Here is a tiny trained network, its code and every weight. The questions are about switching its units off for an input and a target symbol, where a switched-off unit gives its printed mean instead of its output.

import numpy as np


def w(rows, s, z=0):
    codes = np.array(rows[::2]) - 128.0
    scale = np.full(codes.shape[1], s)
    scale[-1] = z or s
    return codes * scale


def f(y):
    return y / 2 * (1 + np.tanh(0.7978845608 * (y + 0.044715 * y**3)))


def softmax(a):
    e = np.exp(a - a.max(-1, keepdims=True))
    return e / e.sum(-1, keepdims=True)


def log_softmax(a):
    a = a - a.max(-1, keepdims=True)
    return a - np.log(np.exp(a).sum(-1, keepdims=True))


def net(x, mask):
    ids = ['βγζθξπστψω'.index(c) for c in x.split()]
    T = len(ids)
    res = E[ids] + P[:T]
    u = 0
    for l in range(2):
        q, k, v = (res @ M[l].T for M in (Q, K, V))
        z = softmax(np.where(np.tri(T) > 0, q @ k.T / 4**0.5, -1e9)) @ v
        res = res + np.where(mask[u], z, O[l][:, -1]) @ O[l][:, :-1]
        u += 1
        y = f(res @ A[l][:, :-1].T + A[l][:, -1])
        res = res + np.where(mask[u : u + 12], y, B[l][:, -1]) @ B[l][:, :-1]
        u += 12
    return log_softmax(res[-1] @ U[:, :-1].T + U[:, -1])


Q, K, V, O, A, B = {}, {}, {}, {}, {}, {}
E = w([
[70,193,107,133,154,167,132,77,246],'β',
[195,65,109,81,200,55,136,214,153],'γ',
[109,137,51,134,110,185,131,197,55],'ζ',
[161,168,68,140,93,68,181,162,208],'θ',
[152,138,100,99,64,74,200,19,100],'ξ',
[109,248,156,67,146,138,147,113,88],'π',
[116,142,133,87,211,125,133,38,86],'σ',
[104,66,83,103,185,188,104,115,171],'τ',
[233,114,105,85,137,172,140,85,155],'ψ',
[90,29,230,173,145,126,190,129,107],'ω',
],0.014)
P = w([
[127,150,83,240,170,55,51,167,98],'0',
[101,136,76,159,140,80,148,150,127],'1',
[80,129,95,100,114,102,141,127,121],'2',
[97,119,109,65,118,137,182,133,134],'3',
[96,115,119,47,113,172,204,130,119],'4',
[105,120,133,48,114,226,215,113,116],'5',
[112,135,125,53,131,250,232,113,103],'6',
[121,132,107,109,191,249,253,103,85],'7',
],0.0073)
Q[0] = w([
[131,107,103,98,194,118,201,95,128],'0.h1',
[155,129,175,129,150,141,157,96,120],'0.h1',
[140,166,142,129,105,87,10,88,144],'0.h1',
[136,126,173,203,130,120,80,102,98],'0.h1',
],0.011)
K[0] = w([
[106,113,158,109,101,254,159,134,72],'0.h1',
[102,76,82,81,141,176,123,159,154],'0.h1',
[170,119,105,200,172,63,47,150,99],'0.h1',
[121,189,51,169,131,92,19,177,149],'0.h1',
],0.0083)
V[0] = w([
[179,182,202,104,205,125,134,254,222],'0.h1',
[19,132,178,196,179,166,76,139,54],'0.h1',
[127,237,49,62,130,126,97,139,66],'0.h1',
[153,123,225,179,125,103,191,97,83],'0.h1',
],0.006)
O[0] = w([
[172,169,208,98,149,152,66,187,191,5],'0.h1',
[46,99,143,103,99,140,112,151,140,124],'0.h1',
[151,147,135,118,151,141,254,201,118,132],'0.h1',
[121,146,124,62,84,69,45,100,42,145],'0.h1',
],0.0079,0.0022)
A[0] = w([
[92,87,200,168,178,135,209,191,151,132],'0.n1',
[41,51,11,139,167,181,74,118,144,101],'0.n2',
[203,135,61,117,164,198,138,137,146,154],'0.n3',
[190,140,37,149,170,186,142,130,111,59],'0.n4',
[73,99,35,177,159,126,94,170,163,196],'0.n5',
[101,170,177,49,130,94,220,82,119,106],'0.n6',
[138,112,134,212,55,64,145,92,65,2],'0.n7',
[139,222,80,109,59,120,180,190,170,207],'0.n8',
[87,178,151,176,75,206,150,37,176,107],'0.n9',
[101,145,115,129,225,164,87,152,177,89],'0.n10',
[172,39,162,121,125,3,112,141,118,131],'0.n11',
[27,171,162,196,135,134,168,49,217,108],'0.n12',
],0.0061,0.0024)
B[0] = w([
[51,151,70,88,97,202,33,83,121,221],'0.n1',
[43,79,176,122,95,177,233,95,144,250],'0.n2',
[194,155,125,141,149,134,132,95,167,252],'0.n3',
[219,167,134,108,127,96,149,110,146,227],'0.n4',
[82,91,92,150,91,122,187,127,187,215],'0.n5',
[98,134,114,152,197,172,103,196,77,225],'0.n6',
[72,141,187,90,90,147,203,254,154,146],'0.n7',
[144,158,20,154,85,124,69,189,120,251],'0.n8',
[213,143,103,54,132,94,186,164,88,166],'0.n9',
[130,95,154,106,166,113,174,159,172,157],'0.n10',
[127,59,87,75,154,92,105,214,150,180],'0.n11',
[134,196,171,63,73,5,150,191,45,178],'0.n12',
],0.0059,0.004)
Q[1] = w([
[12,98,138,103,112,114,93,131,71],'1.h1',
[135,117,38,124,106,168,125,190,64],'1.h1',
[142,128,139,143,200,122,97,137,151],'1.h1',
[129,161,2,76,234,157,210,121,112],'1.h1',
],0.009)
K[1] = w([
[107,47,237,156,90,90,58,119,144],'1.h1',
[95,124,199,56,160,195,133,78,100],'1.h1',
[129,133,95,159,111,108,167,100,151],'1.h1',
[180,127,137,65,123,254,170,67,105],'1.h1',
],0.0093)
V[1] = w([
[110,78,146,244,231,169,151,30,157],'1.h1',
[62,146,174,19,249,120,202,111,121],'1.h1',
[65,165,154,111,154,205,79,220,31],'1.h1',
[52,87,97,48,1,153,181,213,218],'1.h1',
],0.0049)
O[1] = w([
[76,138,176,43,56,126,171,125,188,167],'1.h1',
[118,135,242,111,126,2,66,217,172,250],'1.h1',
[64,119,85,134,200,77,114,142,130,131],'1.h1',
[131,197,109,168,212,111,181,54,151,255],'1.h1',
],0.0077,0.0043)
A[1] = w([
[157,37,156,101,131,102,104,104,236,53],'1.n1',
[210,120,186,143,105,85,110,91,124,149],'1.n2',
[110,201,98,141,164,176,81,96,195,119],'1.n3',
[63,205,135,138,30,143,151,88,108,42],'1.n4',
[125,225,118,106,40,77,103,111,67,30],'1.n5',
[144,169,84,121,137,59,151,152,11,40],'1.n6',
[196,85,139,164,138,93,91,170,144,88],'1.n7',
[180,136,111,232,91,68,193,136,125,126],'1.n8',
[182,166,5,73,106,151,79,1,81,143],'1.n9',
[59,89,147,153,137,118,115,165,6,175],'1.n10',
[206,179,196,86,142,132,84,117,94,247],'1.n11',
[86,99,169,140,104,114,20,37,88,4],'1.n12',
],0.0063,0.0035)
B[1] = w([
[177,161,113,78,254,205,119,154,65,190],'1.n1',
[69,138,127,74,173,206,187,144,108,148],'1.n2',
[152,136,96,72,152,181,65,124,155,170],'1.n3',
[146,196,162,131,153,184,190,149,38,159],'1.n4',
[102,135,233,236,218,196,142,119,91,151],'1.n5',
[198,38,172,221,204,124,142,169,115,211],'1.n6',
[96,187,159,189,101,142,120,146,14,141],'1.n7',
[132,70,192,168,56,141,126,102,204,201],'1.n8',
[114,49,217,147,104,50,79,92,133,254],'1.n9',
[179,106,101,62,55,154,54,157,91,250],'1.n10',
[82,101,101,98,54,177,104,125,90,198],'1.n11',
[167,123,151,132,184,159,196,206,208,155],'1.n12',
],0.0057,0.0049)
U = w([
[176,172,152,174,94,60,70,140,238,158],'β',
[184,204,206,169,206,191,67,185,108,97],'γ',
[120,107,65,93,201,176,211,112,175,32],'ζ',
[252,149,86,95,118,125,76,65,166,169],'θ',
[200,77,174,170,155,40,242,129,63,28],'ξ',
[245,107,49,69,223,92,134,193,115,42],'π',
[70,58,200,82,74,68,105,227,163,105],'σ',
[167,239,181,74,153,81,221,134,188,124],'τ',
[164,125,25,85,53,198,199,161,84,199],'ψ',
[59,102,130,53,131,43,64,46,85,254],'ω',
],0.0045,0.0041)

Each question gives the input, a string of symbols that net reads in full, and the target symbol t.
The units are the heads (4 rows each of Q, K, V and O) and the neurons (one row each of A and B). Each row of codes is followed by its name. A weight is (code - 128) times the scale printed after its matrix; where a second scale follows, it is the last column's (O, A, B and U).
mask holds one flag per unit, layer by layer, with each layer's heads first. A switched-off unit (its flag False) gives its mean, the last column of its rows in O or B, instead of its output. The means were averaged over made-up inputs and are rounded, as every weight is.
A unit's drop is (log p(t) with every unit on - log p(t) with that unit switched off) / (log p(t) with every unit on - log p(t) with every unit switched off).
The circuit of an input: a set's keep is (log p(t) with only the set's units on - log p(t) with every unit switched off) / (log p(t) with every unit on - log p(t) with every unit switched off). Starting from the 12 units with the biggest drops (on a tie, the unit counted first), units are removed one at a time, each time the one whose removal leaves the highest keep (on an exact tie, the one counted first), for as long as the keep stays at least 0.8.
units of the circuit, in order: the units of the circuit, biggest drop first
most important unit: the unit with the biggest drop
top k neurons: the k neurons with the biggest drops, biggest first
top k neurons in layer l: the k neurons of layer l with the biggest drops, biggest first
drop when u is switched off: that unit's drop, to one decimal
input θ ψ τ ξ, target ξ: units of the circuit, in order : (0.h1; 1.n6; 0.n1)
input ψ ζ γ ζ π ζ, target π: units of the circuit, in order : (1.h1; 0.h1; 0.n8; 1.n6)
input γ ω ω β, target ω: units of the circuit, in order : (0.h1)
input τ ω ψ, target ω: units of the circuit, in order : (0.h1; 1.n9)
input ω σ ζ τ ξ, target τ: units of the circuit, in order : (1.h1; 0.n2; 0.n7; 0.h1)
input ζ ζ ω ζ ω ζ σ σ, target σ: units of the circuit, in order : (1.h1; 0.n8)
input ω σ π γ σ ξ, target σ: units of the circuit, in order : (1.h1; 0.n6; 0.n8)
input ω σ π ξ γ ζ, target ξ: units of the circuit, in order : (0.h1; 1.n6; 1.h1)
input ζ ω θ σ γ ζ, target σ: units of the circuit, in order : (1.h1; 0.n8)
input γ γ τ σ, target τ: top 2 neurons in layer 1 : (1.n9; 1.n10)
input ψ ζ ω ψ ξ, target ξ: units of the circuit, in order : (1.n6; 0.h1; 1.n5; 0.n1)
input ξ π π σ π, target σ: top 2 neurons in layer 0 : (0.n8; 0.n6)
input σ θ β ξ γ, target ξ: top 3 neurons : (0.n7; 1.n6; 1.n7)
input ω ψ π, target γ: top 2 neurons : (1.n5; 1.n6)
input ω β π ζ, target π: units of the circuit, in order : (1.h1; 0.h1)
input ζ ψ τ ω γ ζ τ ζ, target τ: top neuron in layer 0 : (0.n2)
input σ β ψ ζ ζ π, target π: top 2 neurons : (0.n6; 0.n8)
input θ σ γ ζ, target σ: top 2 neurons : (0.n8; 0.n5)
input γ π ψ ζ π π ψ γ, target ψ: top 2 neurons : (0.n3; 1.n11)
input ζ θ θ ω ψ, target ω: most important unit : 1.n9
input σ τ β ζ, target τ: top 2 neurons : (0.n2; 0.n8)
input β ξ ζ ζ, target ξ: top 3 neurons : (1.n9; 1.n6; 0.n4)
input γ θ θ, target θ: top 2 neurons : (0.n8; 1.n3)
input ζ β τ, target ζ: top 3 neurons : (1.n1; 0.n5; 1.n9)
input ζ ξ β, target ξ: top 2 neurons in layer 0 : (0.n12; 0.n9)
input ζ ψ π π σ β, target σ: drop when 0.n5 is switched off : 0.1
